Look-ups in named tables: a row name and a column name give one cell, copied from the table.

fivakul.tsv
	vonog	nipobot	saso	non	mes
nulude	0.565	0.577	0.543	0.395	0.584
vopereg	0.631	0.747	0.494	0.459	0.504
ziro	0.358	0.415	0.544	0.688	0.412
zorif	0.457	0.402	0.605	0.565	0.413
lop	0.349	0.252	0.539	0.798	0.240
vur	0.481	0.588	0.949	0.368	0.492
lugan	0.579	0.638	0.122	0.773	0.349
mif	0.425	0.472	0.359	0.757	0.368

nipobot of lop: 0.252
non of nulude: 0.395
mes of mif: 0.368
vonog of lugan: 0.579
vonog of nulude: 0.565
saso of ziro: 0.544
saso of lugan: 0.122
mes of vopereg: 0.504
nipobot of nulude: 0.577
vonog of lop: 0.349
Which row has the largest mes? nulude

Table bodanin
         moz  netafu
repa   4.672   7.760
zim    1.433   5.682
zezeg  2.780   6.954
luba   7.571   0.833

netafu of repa = 7.760
netafu of luba = 0.833
moz of zim = 1.433
moz of zezeg = 2.780
netafu of zim = 5.682
moz of repa = 4.672
moz of luba = 7.571
netafu of zezeg = 6.954

zabob =
,valemu,dos,mepeva,goniti,tuze,zurunu,besomos,pem,rinegis,nevak
dinutab,198,173,169,173,171,116,93,81,184,146
dar,79,174,93,175,125,112,102,98,144,197
tatofuv,131,176,123,115,78,119,107,142,127,189
kala,63,143,106,164,143,126,119,141,111,170
movibeg,87,202,136,139,139,172,198,204,163,147
foz,157,194,107,96,52,129,112,163,183,187
roloke,126,174,109,101,112,145,87,166,133,122
disi,132,131,116,133,145,153,120,140,130,118

What is the tuze of roloke in zabob?
112
What is the dos of movibeg in zabob?
202
What is the pem of movibeg in zabob?
204
What is the mepeva of kala in zabob?
106
What is the zurunu of dinutab in zabob?
116
What is the tuze of movibeg in zabob?
139
What is the zurunu of tatofuv in zabob?
119
What is the rinegis of tatofuv in zabob?
127

ref =
|  | lodat | laliz | nol | nurazig | gif | rur | dilif | bom | nibor |
|---|---|---|---|---|---|---|---|---|---|
| gis | 163 | 111 | 129 | 97 | 139 | 127 | 107 | 124 | 84 |
| dugo | 178 | 64 | 191 | 212 | 180 | 155 | 107 | 139 | 168 |
| nudurep | 30 | 157 | 102 | 104 | 144 | 97 | 120 | 124 | 81 |
| zug | 194 | 143 | 88 | 144 | 192 | 163 | 186 | 98 | 199 |
| vokekud | 131 | 128 | 207 | 130 | 97 | 159 | 131 | 171 | 92 |
| kon | 168 | 130 | 135 | 82 | 126 | 112 | 173 | 207 | 175 |
| fevefo | 154 | 153 | 109 | 130 | 103 | 117 | 164 | 163 | 118 |
| san | 111 | 171 | 208 | 46 | 130 | 167 | 147 | 183 | 62 |
| zibulus | 126 | 142 | 118 | 122 | 163 | 165 | 159 | 173 | 141 |
| darabo | 109 | 102 | 137 | 216 | 151 | 132 | 141 | 23 | 1 |
| dalep | 66 | 217 | 175 | 66 | 71 | 183 | 144 | 181 | 26 |
| nodif | 105 | 228 | 139 | 79 | 90 | 101 | 199 | 168 | 61 |

san, nibor => 62
gis, laliz => 111
san, nurazig => 46
zibulus, laliz => 142
nudurep, bom => 124
kon, dilif => 173
nodif, lodat => 105
dalep, nurazig => 66
dugo, dilif => 107
fevefo, nibor => 118
gis, nurazig => 97
Row with the largest nurazig: darabo

